Below are the code and all the weights of a small trained network. Each question names an input and a target symbol and asks about switching units off, where a switched-off unit gives its printed mean instead of its output.

import numpy as np


def w(rows, s, z=0):
    codes = np.array(rows[::2]) - 128.0
    scale = np.full(codes.shape[1], s)
    scale[-1] = z or s
    return codes * scale


def f(y):
    return y / 2 * (1 + np.tanh(0.7978845608 * (y + 0.044715 * y**3)))


def softmax(a):
    e = np.exp(a - a.max(-1, keepdims=True))
    return e / e.sum(-1, keepdims=True)


def log_softmax(a):
    a = a - a.max(-1, keepdims=True)
    return a - np.log(np.exp(a).sum(-1, keepdims=True))


def net(x, mask):
    ids = ['ΞΦΨαβεζηθλμπστω'.index(c) for c in x.split()]
    T = len(ids)
    res = E[ids] + P[:T]
    u = 0
    for l in range(2):
        q, k, v = (res @ M[l].T for M in (Q, K, V))
        z = softmax(np.where(np.tri(T) > 0, q @ k.T / 4**0.5, -1e9)) @ v
        res = res + np.where(mask[u], z, O[l][:, -1]) @ O[l][:, :-1]
        u += 1
        y = f(res @ A[l][:, :-1].T + A[l][:, -1])
        res = res + np.where(mask[u : u + 4], y, B[l][:, -1]) @ B[l][:, :-1]
        u += 4
    return log_softmax(res[-1] @ U[:, :-1].T + U[:, -1])


Q, K, V, O, A, B = {}, {}, {}, {}, {}, {}
E = w([
[168,106,107,68],'Ξ',
[103,107,70,64],'Φ',
[81,137,137,131],'Ψ',
[180,149,168,69],'α',
[77,191,123,182],'β',
[93,196,194,152],'ε',
[164,192,186,192],'ζ',
[91,252,133,207],'η',
[114,109,97,105],'θ',
[190,53,87,59],'λ',
[99,188,210,121],'μ',
[95,137,134,108],'π',
[70,158,114,86],'σ',
[173,137,202,122],'τ',
[126,73,150,166],'ω',
],0.022)
P = w([
[2,58,67,205],'0',
[185,151,168,57],'1',
[178,146,168,53],'2',
[176,147,169,60],'3',
[159,138,190,62],'4',
[150,135,189,63],'5',
[153,136,167,71],'6',
[160,139,173,72],'7',
],0.007)
Q[0] = w([
[157,91,233,205],'0.h1',
[2,126,127,103],'0.h1',
[217,145,28,66],'0.h1',
[144,141,99,97],'0.h1',
],0.0093)
K[0] = w([
[127,66,160,244],'0.h1',
[54,82,106,224],'0.h1',
[201,178,109,48],'0.h1',
[254,178,65,154],'0.h1',
],0.0088)
V[0] = w([
[83,97,164,174],'0.h1',
[134,181,168,68],'0.h1',
[175,155,80,100],'0.h1',
[1,88,171,193],'0.h1',
],0.0085)
O[0] = w([
[236,133,55,188,202],'0.h1',
[87,234,159,90,84],'0.h1',
[83,17,173,165,58],'0.h1',
[179,193,2,67,253],'0.h1',
],0.0071,0.0053)
A[0] = w([
[83,98,76,86,252],'0.n1',
[61,75,163,147,57],'0.n2',
[141,170,126,255,205],'0.n3',
[196,148,159,212,163],'0.n4',
],0.0098,0.0032)
B[0] = w([
[127,172,121,35,204],'0.n1',
[155,178,121,121,152],'0.n2',
[167,129,126,1,244],'0.n3',
[111,90,106,43,255],'0.n4',
],0.0095,0.0061)
Q[1] = w([
[182,106,148,9],'1.h1',
[139,157,209,223],'1.h1',
[131,149,87,192],'1.h1',
[140,106,83,206],'1.h1',
],0.012)
K[1] = w([
[146,141,3,78],'1.h1',
[172,151,182,120],'1.h1',
[202,180,179,121],'1.h1',
[156,116,172,89],'1.h1',
],0.014)
V[1] = w([
[158,173,55,166],'1.h1',
[246,109,114,88],'1.h1',
[101,195,199,151],'1.h1',
[128,121,171,124],'1.h1',
],0.011)
O[1] = w([
[155,186,62,130,202],'1.h1',
[225,127,109,112,255],'1.h1',
[154,202,203,146,3],'1.h1',
[254,127,154,56,74],'1.h1',
],0.0091,0.022)
A[1] = w([
[152,157,181,94,252],'1.n1',
[138,108,103,72,44],'1.n2',
[156,85,115,248,242],'1.n3',
[77,171,137,104,166],'1.n4',
],0.011,0.0033)
B[1] = w([
[128,125,129,211,141],'1.n1',
[72,127,248,174,254],'1.n2',
[55,185,139,14,145],'1.n3',
[177,149,210,200,144],'1.n4',
],0.011,0.02)
U = w([
[105,106,159,160,143],'Ξ',
[1,147,155,83,70],'Φ',
[112,175,81,170,96],'Ψ',
[137,122,157,216,158],'α',
[115,201,76,104,37],'β',
[169,192,102,148,79],'ε',
[198,176,195,31,130],'ζ',
[132,233,120,24,15],'η',
[75,141,112,143,130],'θ',
[104,60,173,130,20],'λ',
[193,171,103,235,180],'μ',
[100,174,101,156,110],'π',
[33,202,122,154,255],'σ',
[167,130,135,190,119],'τ',
[142,94,63,34,172],'ω',
],0.0097,0.0061)

Each question gives the input, a string of symbols that net reads in full, and the target symbol t.
The units are the heads (4 rows each of Q, K, V and O) and the neurons (one row each of A and B). Each row of codes is followed by its name. A weight is (code - 128) times the scale printed after its matrix; where a second scale follows, it is the last column's (O, A, B and U).
mask holds one flag per unit, layer by layer, with each layer's heads first. A switched-off unit (its flag False) gives its mean, the last column of its rows in O or B, instead of its output. The means were averaged over made-up inputs and are rounded, as every weight is.
A unit's drop is (log p(t) with every unit on - log p(t) with that unit switched off) / (log p(t) with every unit on - log p(t) with every unit switched off).
The circuit of an input: a set's keep is (log p(t) with only the set's units on - log p(t) with every unit switched off) / (log p(t) with every unit on - log p(t) with every unit switched off). Starting from all 10 units, units are removed one at a time, each time the one whose removal leaves the highest keep (on an exact tie, the one counted first), for as long as the keep stays at least 0.8.
units of the circuit, in order: the units of the circuit, biggest drop first
most important unit: the unit with the biggest drop
top k neurons: the k neurons with the biggest drops, biggest first
top k neurons in layer l: the k neurons of layer l with the biggest drops, biggest first
drop of u: that unit's drop, to one decimal
input ζ σ ω ω ω σ ω η, target ζ: top neuron : 0.n3
input ω ζ Ξ ε μ, target ω: top 2 neurons in layer 1 : 1.n4, 1.n1
input σ ω Φ, target σ: units of the circuit, in order : 1.h1, 0.n3
input ω β ζ Ξ η, target ω: units of the circuit, in order : 0.h1, 0.n3, 1.h1
input λ Ξ β ω Ξ ζ ζ ζ, target ζ: top 3 neurons in layer 0 : 0.n3, 0.n2, 0.n4
input ζ ε α σ π Φ, target ζ: top 2 neurons : 0.n4, 0.n1
input μ σ β, target μ: top 2 neurons : 1.n4, 1.n1
input ω σ μ ω η, target ω: units of the circuit, in order : 0.h1, 1.h1, 0.n3
input α ω μ Φ α, target α: units of the circuit, in order : 1.n1, 0.h1, 1.h1, 0.n4
input ω ω ω ζ η Φ ω β, target ω: top 2 neurons : 0.n3, 1.n4
input σ ω ζ λ θ, target σ: top 2 neurons : 0.n3, 0.n4
input μ σ ω α, target μ: top 2 neurons : 1.n1, 1.n2
input ζ ω ω, target ζ: top 2 neurons in layer 1 : 1.n3, 1.n1
input α ζ ω Φ Φ σ μ ε, target α: top 2 neurons : 1.n1, 1.n4
input σ λ ζ α, target α: most important unit : 0.h1
input Φ ζ ω α ω σ σ, target Φ: top 2 neurons : 0.n1, 1.n1
input σ ζ ω ω λ σ, target σ: top 2 neurons : 0.n3, 1.n4
input μ ω ω Ψ σ σ ε, target μ: drop of 1.n2 : 0.2
input μ σ ζ μ, target μ: drop of 1.n2 : 0.1
input Φ ζ ω Ξ ζ, target Φ: most important unit : 1.h1
